Below is a small trained network, with its code and all its weights. Each question gives an input and a class and asks what happens when units are switched off, that is, made to give their printed mean instead of their output.

import numpy as np


def w(rows, s, z=0):
    codes = np.array(rows[::2]) - 128.0
    scale = np.full(codes.shape[1], s)
    scale[-1] = z or s
    return codes * scale


def f(y):
    return y / 2 * (1 + np.tanh(0.7978845608 * (y + 0.044715 * y**3)))


def log_softmax(a):
    a = a - a.max(-1, keepdims=True)
    return a - np.log(np.exp(a).sum(-1, keepdims=True))


def net(x, mask):
    res = np.array(x, float).reshape(1, 2) / 4 @ E
    y = f(res @ A[0][:, :-1].T + A[0][:, -1])
    res = res + np.where(mask, y, B[0][:, -1]) @ B[0][:, :-1]
    return log_softmax(res[-1] @ U[:, :-1].T + U[:, -1])


A, B = {}, {}
E = w([
[156,146,3,127,127,79],'x0',
[118,234,171,139,201,92],'x1',
],0.011)
A[0] = w([
[88,78,127,131,118,103,93],'n0',
[121,97,62,123,142,109,124],'n1',
[120,178,171,132,122,133,255],'n2',
[135,136,163,132,127,129,74],'n3',
[132,69,141,131,151,118,121],'n4',
[133,58,65,149,91,132,232],'n5',
[120,115,46,118,130,132,92],'n6',
[133,101,145,139,131,109,98],'n7',
[131,252,129,138,158,115,173],'n8',
[145,217,133,136,126,167,101],'n9',
[109,122,122,142,139,127,75],'n10',
[141,64,80,118,109,147,164],'n11',
[148,133,5,130,98,119,99],'n12',
[113,186,139,118,109,96,229],'n13',
[141,77,194,137,91,148,170],'n14',
],0.02,0.0047)
B[0] = w([
[84,165,98,73,113,111,150],'n0',
[170,113,86,167,158,141,181],'n1',
[122,118,93,234,139,120,191],'n2',
[121,98,77,56,154,36,141],'n3',
[125,116,153,128,94,131,148],'n4',
[175,160,120,157,99,254,232],'n5',
[163,98,72,140,131,68,185],'n6',
[116,121,123,100,120,113,130],'n7',
[113,250,227,110,139,106,249],'n8',
[120,172,140,70,90,59,178],'n9',
[111,127,107,73,115,62,123],'n10',
[139,174,112,89,68,132,209],'n11',
[171,99,35,143,180,32,231],'n12',
[136,195,160,236,116,201,185],'n13',
[68,76,188,112,140,142,200],'n14',
],0.041,0.018)
U = w([
[160,163,83,155,60,175,178],'0',
[125,124,111,94,150,105,1],'1',
[93,109,72,136,67,72,22],'2',
[153,196,175,179,200,48,222],'3',
[47,41,174,164,156,114,223],'4',
[117,124,106,119,112,92,22],'5',
[118,124,175,66,62,195,98],'6',
[255,124,25,159,166,104,143],'7',
],0.0092,0.0027)

Each question gives the input, the list of numbers given to net, and the class t.
The units are the neurons (one row each of A and B). Each row of codes is followed by its name. A weight is (code - 128) times the scale printed after its matrix; where a second scale follows, it is the last column's (A, B and U).
mask holds one flag per neuron, in row order. A switched-off neuron (its flag False) gives its mean, the last column of its row in B, instead of its output. The means were averaged over made-up inputs and are rounded, as every weight is.
A unit's drop is (log p(t) with every unit on - log p(t) with that unit switched off) / (log p(t) with every unit on - log p(t) with every unit switched off).
k most important neurons: the k neurons with the biggest drops, biggest first
drop of u: that unit's drop, to one decimal
input [-2,-8], class 6: most important neuron -> (n14)
input [-6,2], class 4: 2 most important neurons -> (n8 n14)
input [1,-5], class 7: 2 most important neurons -> (n8 n12)
input [-2,0], class 4: 2 most important neurons -> (n8 n5)
input [-1,-3], class 6: 2 most important neurons -> (n12 n2)
input [5,2], class 7: 2 most important neurons -> (n12 n14)
input [1,-7], class 7: 2 most important neurons -> (n12 n8)
input [-8,3], class 4: 3 most important neurons -> (n14 n12 n8)
input [0,-6], class 0: 2 most important neurons -> (n5 n11)
input [-3,-3], class 6: drop of n12 -> 0.1
input [-7,-1], class 4: drop of n7 -> 0.0
input [-5,-3], class 4: drop of n8 -> 0.1
